Below is a small trained network, with its code and all its weights. Each question gives an input and a class and asks what happens when units are switched off, that is, made to give their printed mean instead of their output.

import numpy as np


def w(rows, s, z=0):
    codes = np.array(rows[::2]) - 128.0
    scale = np.full(codes.shape[1], s)
    scale[-1] = z or s
    return codes * scale


def f(y):
    return np.maximum(y, 0)


def log_softmax(a):
    a = a - a.max(-1, keepdims=True)
    return a - np.log(np.exp(a).sum(-1, keepdims=True))


def net(x, mask):
    res = np.array(x, float).reshape(1, 5) / 4 @ E
    y = f(res @ A[0][:, :-1].T + A[0][:, -1])
    res = res + np.where(mask, y, B[0][:, -1]) @ B[0][:, :-1]
    return log_softmax(res[-1] @ U[:, :-1].T + U[:, -1])


A, B = {}, {}
E = w([
[202,202,146,111,135,160,102,26],'x0',
[169,91,202,106,165,2,118,122],'x1',
[203,171,116,194,56,97,144,191],'x2',
[53,226,188,109,117,98,170,132],'x3',
[130,129,128,126,132,129,128,131],'x4',
],0.0077)
A[0] = w([
[213,177,109,163,72,106,123,197,4],'neuron 0',
[126,115,136,132,107,133,120,118,149],'neuron 1',
[122,146,101,152,101,175,126,137,82],'neuron 2',
[114,141,121,136,120,196,129,147,95],'neuron 3',
[115,177,143,134,114,110,135,152,108],'neuron 4',
[148,100,159,134,156,49,115,106,98],'neuron 5',
[114,159,147,127,115,121,125,109,128],'neuron 6',
[149,146,128,117,131,130,138,94,88],'neuron 7',
[66,216,147,127,130,96,123,141,139],'neuron 8',
[105,148,81,154,119,199,134,130,101],'neuron 9',
[101,103,117,130,124,118,132,152,82],'neuron 10',
[112,145,106,129,123,171,130,133,125],'neuron 11',
[173,161,117,147,87,113,132,171,71],'neuron 12',
[78,179,147,112,149,122,135,129,112],'neuron 13',
[110,138,138,118,122,127,132,119,126],'neuron 14',
[90,96,122,137,126,119,128,164,75],'neuron 15',
[182,67,111,123,125,154,130,113,117],'neuron 16',
[94,110,135,112,160,145,112,96,49],'neuron 17',
[103,161,133,138,127,109,127,106,115],'neuron 18',
[105,86,132,134,118,138,121,179,87],'neuron 19',
[91,115,117,134,131,114,134,170,94],'neuron 20',
[168,116,152,129,144,52,129,121,93],'neuron 21',
[109,117,113,142,136,120,123,150,97],'neuron 22',
[94,156,93,132,97,192,117,143,96],'neuron 23',
[87,94,123,130,123,109,123,177,91],'neuron 24',
[167,161,127,131,133,140,126,71,83],'neuron 25',
[66,81,129,90,191,160,125,61,47],'neuron 26',
[98,96,130,111,156,125,122,101,89],'neuron 27',
[149,120,148,108,153,59,125,127,119],'neuron 28',
[223,8,79,143,143,172,103,107,101],'neuron 29',
[180,165,140,123,141,148,117,67,82],'neuron 30',
[147,149,133,120,140,143,119,112,109],'neuron 31',
[90,163,153,121,102,113,133,123,125],'neuron 32',
[104,125,125,107,140,126,114,116,70],'neuron 33',
[176,165,136,127,133,144,116,57,82],'neuron 34',
[88,95,129,137,124,121,140,167,66],'neuron 35',
],0.014,0.0026)
B[0] = w([
[127,30,133,230,129,151,131,91,215],'neuron 0',
[126,138,136,130,137,135,129,131,136],'neuron 1',
[141,111,166,84,137,120,126,107,181],'neuron 2',
[146,117,161,76,131,117,123,112,183],'neuron 3',
[91,151,120,164,125,139,133,113,173],'neuron 4',
[158,118,178,49,130,132,124,103,192],'neuron 5',
[104,156,117,133,127,129,136,132,163],'neuron 6',
[133,123,100,118,123,119,119,161,157],'neuron 7',
[70,214,134,155,133,119,127,110,217],'neuron 8',
[157,120,182,58,128,119,128,104,208],'neuron 9',
[140,124,98,117,127,129,129,162,160],'neuron 10',
[143,121,159,90,133,112,126,118,176],'neuron 11',
[118,72,131,195,133,134,119,104,185],'neuron 12',
[81,179,128,154,121,127,134,111,190],'neuron 13',
[117,146,124,140,131,131,134,120,149],'neuron 14',
[153,130,86,117,126,130,127,169,173],'neuron 15',
[88,188,129,145,126,118,136,120,187],'neuron 16',
[136,85,137,179,120,139,128,114,175],'neuron 17',
[104,158,125,138,125,128,126,131,161],'neuron 18',
[153,138,85,114,128,123,125,172,175],'neuron 19',
[146,137,83,116,132,133,124,163,171],'neuron 20',
[148,114,180,56,130,127,127,96,186],'neuron 21',
[140,132,106,122,132,127,125,149,151],'neuron 22',
[152,117,177,62,130,116,125,106,203],'neuron 23',
[162,136,75,118,130,137,125,170,183],'neuron 24',
[153,119,78,112,132,130,127,183,184],'neuron 25',
[140,35,144,232,122,136,128,93,230],'neuron 26',
[135,83,128,166,118,139,132,113,173],'neuron 27',
[148,123,174,63,125,127,127,107,184],'neuron 28',
[30,254,137,156,124,120,138,106,253],'neuron 29',
[162,121,67,109,126,127,129,198,196],'neuron 30',
[136,118,101,121,126,128,129,155,156],'neuron 31',
[91,176,125,138,126,125,125,117,179],'neuron 32',
[132,112,134,161,128,135,128,122,150],'neuron 33',
[158,119,64,109,134,127,128,199,198],'neuron 34',
[148,130,82,116,132,128,124,172,175],'neuron 35',
],0.027,0.011)
U = w([
[25,229,117,150,118,101,171,99,246],'0',
[185,92,205,13,141,95,127,76,91],'1',
[183,112,2,108,135,127,131,240,54],'2',
[129,11,127,236,111,167,144,71,74],'3',
],0.0081,0.0013)

Each question gives the input, the list of numbers given to net, and the class t.
The units are the neurons (one row each of A and B). Each row of codes is followed by its name. A weight is (code - 128) times the scale printed after its matrix; where a second scale follows, it is the last column's (A, B and U).
mask holds one flag per neuron, in row order. A switched-off neuron (its flag False) gives its mean, the last column of its row in B, instead of its output. The means were averaged over made-up inputs and are rounded, as every weight is.
A unit's drop is (log p(t) with every unit on - log p(t) with that unit switched off) / (log p(t) with every unit on - log p(t) with every unit switched off).
most important unit: the unit with the biggest drop
top k neurons: the k neurons with the biggest drops, biggest first
drop of u: that unit's drop, to one decimal
input [7,5,8,-2,5], class 3: top neuron : [neuron 0]
input [5,-1,-5,1,-3], class 2: top 3 neurons : [neuron 0; neuron 34; neuron 30]
input [-4,7,6,4,-3], class 1: top 2 neurons : [neuron 21; neuron 5]
input [4,7,8,3,8], class 3: top 4 neurons : [neuron 0; neuron 12; neuron 9; neuron 23]
input [-3,-8,5,-8,7], class 0: top 4 neurons : [neuron 29; neuron 16; neuron 5; neuron 21]
input [8,7,7,-1,-7], class 2: top 3 neurons : [neuron 34; neuron 30; neuron 25]
input [5,-8,7,-2,-8], class 1: top 2 neurons : [neuron 9; neuron 23]
input [-5,1,-6,-3,3], class 3: top 4 neurons : [neuron 26; neuron 34; neuron 30; neuron 27]
input [-6,-8,-3,-7,8], class 1: top 3 neurons : [neuron 9; neuron 23; neuron 3]
input [-3,-4,-7,-7,-4], class 0: top 4 neurons : [neuron 29; neuron 0; neuron 16; neuron 12]
input [-8,-2,5,7,1], class 2: top 3 neurons : [neuron 29; neuron 24; neuron 35]
input [1,6,-7,0,7], class 3: top 2 neurons : [neuron 26; neuron 9]
input [4,-5,-7,4,-8], class 3: drop of neuron 26 : 1.3
input [-7,4,7,3,-6], class 2: most important unit : neuron 26
input [4,5,-7,5,8], class 3: drop of neuron 29 : 0.5
input [8,-8,-5,4,1], class 1: drop of neuron 3 : 0.4
